Below are the code and all the weights of a small trained network. Each question names an input and a class and asks about switching units off, where a switched-off unit gives its printed mean instead of its output.

import numpy as np


def w(rows, s, z=0):
    codes = np.array(rows[::2]) - 128.0
    scale = np.full(codes.shape[1], s)
    scale[-1] = z or s
    return codes * scale


def norm(h):
    return h / np.sqrt((h * h).mean(-1, keepdims=True) + 1e-5)


def f(y):
    return np.maximum(y, 0)


def log_softmax(a):
    a = a - a.max(-1, keepdims=True)
    return a - np.log(np.exp(a).sum(-1, keepdims=True))


def net(x, mask):
    res = np.array(x, float).reshape(1, 3) / 4 @ E
    u = 0
    for l in range(3):
        y = f(norm(res) @ A[l][:, :-1].T + A[l][:, -1])
        res = res + np.where(mask[u : u + 5], y, B[l][:, -1]) @ B[l][:, :-1]
        u += 5
    return log_softmax(norm(res)[-1] @ U[:, :-1].T + U[:, -1])


A, B = {}, {}
E = w([
[255,134,183,248],'x0',
[37,198,158,202],'x1',
[184,193,91,182],'x2',
],0.006)
A[0] = w([
[99,141,141,152,189],'0.n0',
[95,111,196,8,237],'0.n1',
[132,194,254,209,211],'0.n2',
[141,135,85,143,57],'0.n3',
[139,145,131,161,5],'0.n4',
],0.0087,0.0018)
B[0] = w([
[120,154,185,194,167],'0.n0',
[140,180,150,160,215],'0.n1',
[213,46,151,254,254],'0.n2',
[75,177,34,142,138],'0.n3',
[105,180,139,142,144],'0.n4',
],0.0063,0.0066)
A[1] = w([
[188,3,170,117,254],'1.n0',
[27,27,179,20,234],'1.n1',
[67,188,155,176,112],'1.n2',
[132,194,7,112,116],'1.n3',
[137,150,188,209,101],'1.n4',
],0.006,0.002)
B[1] = w([
[84,95,138,254,255],'1.n0',
[159,154,81,162,209],'1.n1',
[97,73,95,109,184],'1.n2',
[144,170,92,8,173],'1.n3',
[172,162,72,167,223],'1.n4',
],0.0086,0.0048)
A[2] = w([
[151,10,165,245,245],'2.n0',
[11,214,44,161,123],'2.n1',
[157,117,92,1,249],'2.n2',
[119,120,166,107,76],'2.n3',
[140,251,252,169,193],'2.n4',
],0.0059,0.0019)
B[2] = w([
[121,14,45,222,254],'2.n0',
[108,62,255,94,182],'2.n1',
[188,173,146,219,166],'2.n2',
[73,79,13,28,128],'2.n3',
[119,35,68,150,161],'2.n4',
],0.0071,0.0087)
U = w([
[163,70,54,240,254],'0',
[29,129,189,62,18],'1',
[198,255,33,42,33],'2',
],0.0095,0.0023)

Each question gives the input, the list of numbers given to net, and the class t.
The units are the neurons (one row each of A and B). Each row of codes is followed by its name. A weight is (code - 128) times the scale printed after its matrix; where a second scale follows, it is the last column's (A, B and U).
mask holds one flag per neuron, layer by layer. A switched-off neuron (its flag False) gives its mean, the last column of its row in B, instead of its output. The means were averaged over made-up inputs and are rounded, as every weight is.
A unit's drop is (log p(t) with every unit on - log p(t) with that unit switched off) / (log p(t) with every unit on - log p(t) with every unit switched off).
The circuit of an input: a set's keep is (log p(t) with only the set's units on - log p(t) with every unit switched off) / (log p(t) with every unit on - log p(t) with every unit switched off). Starting from the 12 units with the biggest drops (on a tie, the unit counted first), units are removed one at a time, each time the one whose removal leaves the highest keep (on an exact tie, the one counted first), for as long as the keep stays at least 0.8.
units of the circuit, in order: the units of the circuit, biggest drop first
most important unit: the unit with the biggest drop
top k neurons: the k neurons with the biggest drops, biggest first
top k neurons in layer l: the k neurons of layer l with the biggest drops, biggest first
drop when u is switched off: that unit's drop, to one decimal
input [-2,1,-1], class 1: top 2 neurons : (0.n2; 1.n0)
input [-1,-3,2], class 2: top neuron in layer 2 : (2.n0)
input [-1,-1,-5], class 1: units of the circuit, in order : (0.n2; 0.n1; 1.n0; 2.n0)
input [0,-1,5], class 2: top 2 neurons : (0.n2; 2.n0)
input [-1,2,-5], class 1: units of the circuit, in order : (0.n2; 1.n0; 2.n0)
input [-4,2,-6], class 1: units of the circuit, in order : (0.n2; 2.n0)
input [-1,0,-4], class 1: units of the circuit, in order : (0.n2; 1.n0; 2.n0)
input [-5,5,-6], class 1: top 2 neurons : (0.n2; 2.n0)
input [-6,-1,-3], class 1: top 4 neurons : (2.n1; 2.n0; 0.n2; 1.n4)
input [-3,1,6], class 2: units of the circuit, in order : (1.n3; 2.n0; 0.n2)
input [-7,2,-3], class 1: top 2 neurons : (2.n1; 2.n0)
input [-6,0,5], class 2: top 2 neurons : (1.n3; 1.n0)
input [-7,1,-3], class 1: top 2 neurons in layer 2 : (2.n1; 2.n0)
input [-3,3,2], class 1: top 2 neurons : (0.n2; 2.n0)
input [-8,-8,-1], class 2: most important unit : 0.n2
input [-6,-1,1], class 2: top 2 neurons in layer 2 : (2.n0; 2.n2)
input [-7,0,2], class 2: top 2 neurons : (1.n0; 1.n3)
input [-7,7,-5], class 1: drop when 2.n0 is switched off : 0.1
input [-7,-7,2], class 2: drop when 2.n0 is switched off : 0.2
input [-4,-5,1], class 2: top neuron : (0.n2)
